Here is a tiny trained network, its code and every weight. The questions are about switching its units off for an input and a class, where a switched-off unit gives its printed mean instead of its output.

import numpy as np


def w(rows, s, z=0):
    codes = np.array(rows[::2]) - 128.0
    scale = np.full(codes.shape[1], s)
    scale[-1] = z or s
    return codes * scale


def norm(h):
    return h / np.sqrt((h * h).mean(-1, keepdims=True) + 1e-5)


def f(y):
    return np.maximum(y, 0)


def log_softmax(a):
    a = a - a.max(-1, keepdims=True)
    return a - np.log(np.exp(a).sum(-1, keepdims=True))


def net(x, mask):
    res = np.array(x, float).reshape(1, 6) / 4 @ E
    u = 0
    for l in range(2):
        y = f(norm(res) @ A[l][:, :-1].T + A[l][:, -1])
        res = res + np.where(mask[u : u + 3], y, B[l][:, -1]) @ B[l][:, :-1]
        u += 3
    return log_softmax(norm(res)[-1] @ U[:, :-1].T + U[:, -1])


A, B = {}, {}
E = w([
[152,88,222],'x0',
[103,146,109],'x1',
[144,98,169],'x2',
[252,121,219],'x3',
[183,201,138],'x4',
[241,14,31],'x5',
],0.0033)
A[0] = w([
[254,36,90,220],'L0N1',
[170,197,143,238],'L0N2',
[65,223,101,2],'L0N3',
],0.0084,0.00076)
B[0] = w([
[255,60,134,253],'L0N1',
[88,95,177,176],'L0N2',
[201,84,83,191],'L0N3',
],0.0083,0.0063)
A[1] = w([
[139,50,78,247],'L1N1',
[138,247,25,66],'L1N2',
[2,66,126,70],'L1N3',
],0.0053,0.0014)
B[1] = w([
[2,107,230,252],'L1N1',
[196,127,52,166],'L1N2',
[78,91,122,167],'L1N3',
],0.0066,0.0037)
U = w([
[54,109,116,125],'0',
[118,143,4,150],'1',
[130,186,216,153],'2',
[136,176,112,4],'3',
[151,180,108,37],'4',
[224,87,121,105],'5',
[186,49,157,182],'6',
[59,129,128,121],'7',
],0.018,0.015)

Each question gives the input, the list of numbers given to net, and the class t.
The units are the neurons (one row each of A and B). Each row of codes is followed by its name. A weight is (code - 128) times the scale printed after its matrix; where a second scale follows, it is the last column's (A, B and U).
mask holds one flag per neuron, layer by layer. A switched-off neuron (its flag False) gives its mean, the last column of its row in B, instead of its output. The means were averaged over made-up inputs and are rounded, as every weight is.
A unit's drop is (log p(t) with every unit on - log p(t) with that unit switched off) / (log p(t) with every unit on - log p(t) with every unit switched off).
The circuit of an input: a set's keep is (log p(t) with only the set's units on - log p(t) with every unit switched off) / (log p(t) with every unit on - log p(t) with every unit switched off). Starting from all 6 units, units are removed one at a time, each time the one whose removal leaves the highest keep (on an exact tie, the one counted first), for as long as the keep stays at least 0.8.
circuit, biggest first: the units of the circuit, biggest drop first
top k neurons: the k neurons with the biggest drops, biggest first
k most important neurons of layer l: the k neurons of layer l with the biggest drops, biggest first
drop of u: that unit's drop, to one decimal
input [8,-2,0,5,2,-3], class 2: top 2 neurons : [L0N1; L0N3]
input [4,1,-7,5,-6,-4], class 2: circuit, biggest first : [L0N1]
input [-5,5,-3,0,-8,-6], class 1: top 4 neurons : [L0N1; L0N2; L1N2; L0N3]
input [4,7,-7,-5,7,-4], class 1: circuit, biggest first : [L0N1; L0N3]
input [-4,-8,-1,-6,3,-1], class 1: 2 most important neurons of layer 0 : [L0N1; L0N2]
input [-5,-4,7,-6,4,0], class 1: circuit, biggest first : [L0N1; L1N2]
input [0,4,4,-6,-8,4], class 0: circuit, biggest first : [L0N1; L1N1]
input [4,0,8,1,4,-3], class 2: top 2 neurons : [L0N1; L0N3]
input [4,-6,-8,-8,4,-6], class 1: circuit, biggest first : [L0N1; L0N3; L1N2]
input [-8,5,2,-4,-8,-6], class 1: top 2 neurons : [L0N1; L0N2]
input [5,0,-5,-3,5,-1], class 2: top 3 neurons : [L0N1; L0N2; L1N1]
input [1,4,0,3,-5,-8], class 7: top 2 neurons : [L0N1; L1N3]
input [6,-5,-6,2,-7,-5], class 7: top 3 neurons : [L0N1; L0N3; L1N3]
input [4,-2,4,-2,-7,-8], class 0: top 2 neurons : [L0N1; L1N3]
input [-7,-4,7,6,1,-4], class 2: top neuron : [L0N1]
input [3,-3,-5,-5,3,-2], class 1: top 3 neurons : [L0N1; L0N2; L1N2]
input [-7,7,7,-2,1,-6], class 1: top 3 neurons : [L0N1; L0N3; L1N2]
input [1,2,-5,-1,-5,-1], class 7: drop of L1N1 : 0.1
input [-1,3,-4,-1,-7,1], class 7: drop of L0N1 : 0.4
input [2,-1,5,-8,-5,0], class 0: drop of L0N1 : 0.3
input [7,-4,8,5,-5,-6], class 2: drop of L0N1 : 0.8
